Below are the code and all the weights of a small trained network. Each question names an input and a class and asks about switching units off, where a switched-off unit gives its printed mean instead of its output.

import numpy as np


def w(rows, s, z=0):
    codes = np.array(rows[::2]) - 128.0
    scale = np.full(codes.shape[1], s)
    scale[-1] = z or s
    return codes * scale


def norm(h):
    return h / np.sqrt((h * h).mean(-1, keepdims=True) + 1e-5)


def f(y):
    return y / 2 * (1 + np.tanh(0.7978845608 * (y + 0.044715 * y**3)))


def log_softmax(a):
    a = a - a.max(-1, keepdims=True)
    return a - np.log(np.exp(a).sum(-1, keepdims=True))


def net(x, mask):
    res = np.array(x, float).reshape(1, 2) / 4 @ E
    u = 0
    for l in range(3):
        y = f(norm(res) @ A[l][:, :-1].T + A[l][:, -1])
        res = res + np.where(mask[u : u + 7], y, B[l][:, -1]) @ B[l][:, :-1]
        u += 7
    return log_softmax(norm(res)[-1] @ U[:, :-1].T + U[:, -1])


A, B = {}, {}
E = w([
[72,150,254,66,172,47,175],'x0',
[197,219,143,201,245,145,57],'x1',
],0.007)
A[0] = w([
[125,54,202,87,133,191,17,35],'0.n1',
[99,133,126,127,21,237,84,106],'0.n2',
[162,230,205,20,119,244,98,160],'0.n3',
[68,16,19,98,44,89,101,60],'0.n4',
[83,111,74,69,32,219,73,38],'0.n5',
[134,52,254,221,189,181,161,1],'0.n6',
[207,197,234,64,68,151,208,159],'0.n7',
],0.0051,0.0016)
B[0] = w([
[116,81,174,134,160,100,100,113],'0.n1',
[55,116,130,204,121,134,124,185],'0.n2',
[133,207,1,185,81,123,108,158],'0.n3',
[130,138,95,130,144,101,51,254],'0.n4',
[57,123,136,137,134,58,94,202],'0.n5',
[111,133,141,124,144,118,105,137],'0.n6',
[164,151,114,171,123,46,139,171],'0.n7',
],0.0093,0.0042)
A[1] = w([
[125,141,164,2,83,60,229,6],'1.n1',
[131,216,192,41,206,85,103,31],'1.n2',
[81,114,139,92,87,138,83,107],'1.n3',
[136,51,40,121,92,67,171,155],'1.n4',
[142,89,161,177,188,233,115,129],'1.n5',
[16,123,160,166,100,85,213,206],'1.n6',
[151,65,135,64,116,11,137,74],'1.n7',
],0.0077,0.0025)
B[1] = w([
[117,140,27,239,135,107,166,241],'1.n1',
[68,135,207,55,98,98,36,236],'1.n2',
[162,173,205,82,162,167,114,167],'1.n3',
[22,233,205,189,147,110,131,220],'1.n4',
[233,21,18,2,41,132,217,181],'1.n5',
[187,107,76,238,188,237,117,255],'1.n6',
[222,44,86,76,66,128,227,231],'1.n7',
],0.0059,0.0047)
A[2] = w([
[46,111,165,136,105,129,87,2],'2.n1',
[136,113,158,127,127,141,248,36],'2.n2',
[118,150,134,128,146,146,170,52],'2.n3',
[199,104,63,108,129,166,100,29],'2.n4',
[150,167,236,106,164,106,114,43],'2.n5',
[121,149,117,140,101,111,107,148],'2.n6',
[162,77,90,132,95,186,141,250],'2.n7',
],0.012,0.0017)
B[2] = w([
[83,115,76,149,118,253,76,225],'2.n1',
[123,132,112,237,100,60,254,198],'2.n2',
[141,121,55,127,83,154,150,116],'2.n3',
[154,151,71,75,61,167,200,246],'2.n4',
[97,182,194,60,200,17,93,216],'2.n5',
[44,112,218,101,136,81,82,179],'2.n6',
[152,204,212,106,204,139,111,254],'2.n7',
],0.0084,0.0058)
U = w([
[23,112,93,176,117,202,38,225],'0',
[123,123,105,232,122,58,234,190],'1',
[205,221,65,60,118,216,152,190],'2',
[109,205,194,69,198,6,61,147],'3',
[159,52,149,85,109,116,104,31],'4',
[145,40,125,86,131,121,125,19],'5',
[139,47,157,90,141,139,137,2],'6',
],0.014,0.0058)

Each question gives the input, the list of numbers given to net, and the class t.
The units are the neurons (one row each of A and B). Each row of codes is followed by its name. A weight is (code - 128) times the scale printed after its matrix; where a second scale follows, it is the last column's (A, B and U).
mask holds one flag per neuron, layer by layer. A switched-off neuron (its flag False) gives its mean, the last column of its row in B, instead of its output. The means were averaged over made-up inputs and are rounded, as every weight is.
A unit's drop is (log p(t) with every unit on - log p(t) with that unit switched off) / (log p(t) with every unit on - log p(t) with every unit switched off).
unit that matters most: the unit with the biggest drop
k most important neurons: the k neurons with the biggest drops, biggest first
k most important neurons of layer l: the k neurons of layer l with the biggest drops, biggest first
drop of u: that unit's drop, to one decimal
input [0,8], class 2: 3 most important neurons -> [0.n5; 1.n5; 1.n4]
input [1,-2], class 1: unit that matters most -> 1.n7
input [7,0], class 1: 2 most important neurons -> [0.n4; 1.n1]
input [0,1], class 2: 3 most important neurons of layer 0 -> [0.n5; 0.n7; 0.n4]
input [0,0], class 0: 4 most important neurons -> [1.n7; 0.n2; 1.n5; 0.n5]
input [0,6], class 2: 2 most important neurons -> [0.n5; 1.n5]
input [0,7], class 2: 2 most important neurons -> [0.n5; 1.n5]
input [0,-8], class 0: 2 most important neurons -> [1.n4; 0.n4]
input [0,5], class 2: 3 most important neurons -> [0.n5; 1.n4; 1.n5]
input [0,-5], class 0: 2 most important neurons -> [0.n4; 1.n4]
input [0,-1], class 0: 2 most important neurons -> [2.n1; 0.n4]
input [0,3], class 2: 2 most important neurons -> [0.n5; 1.n4]
input [0,-4], class 0: drop of 0.n4 -> 3.3
input [8,-1], class 1: unit that matters most -> 1.n1
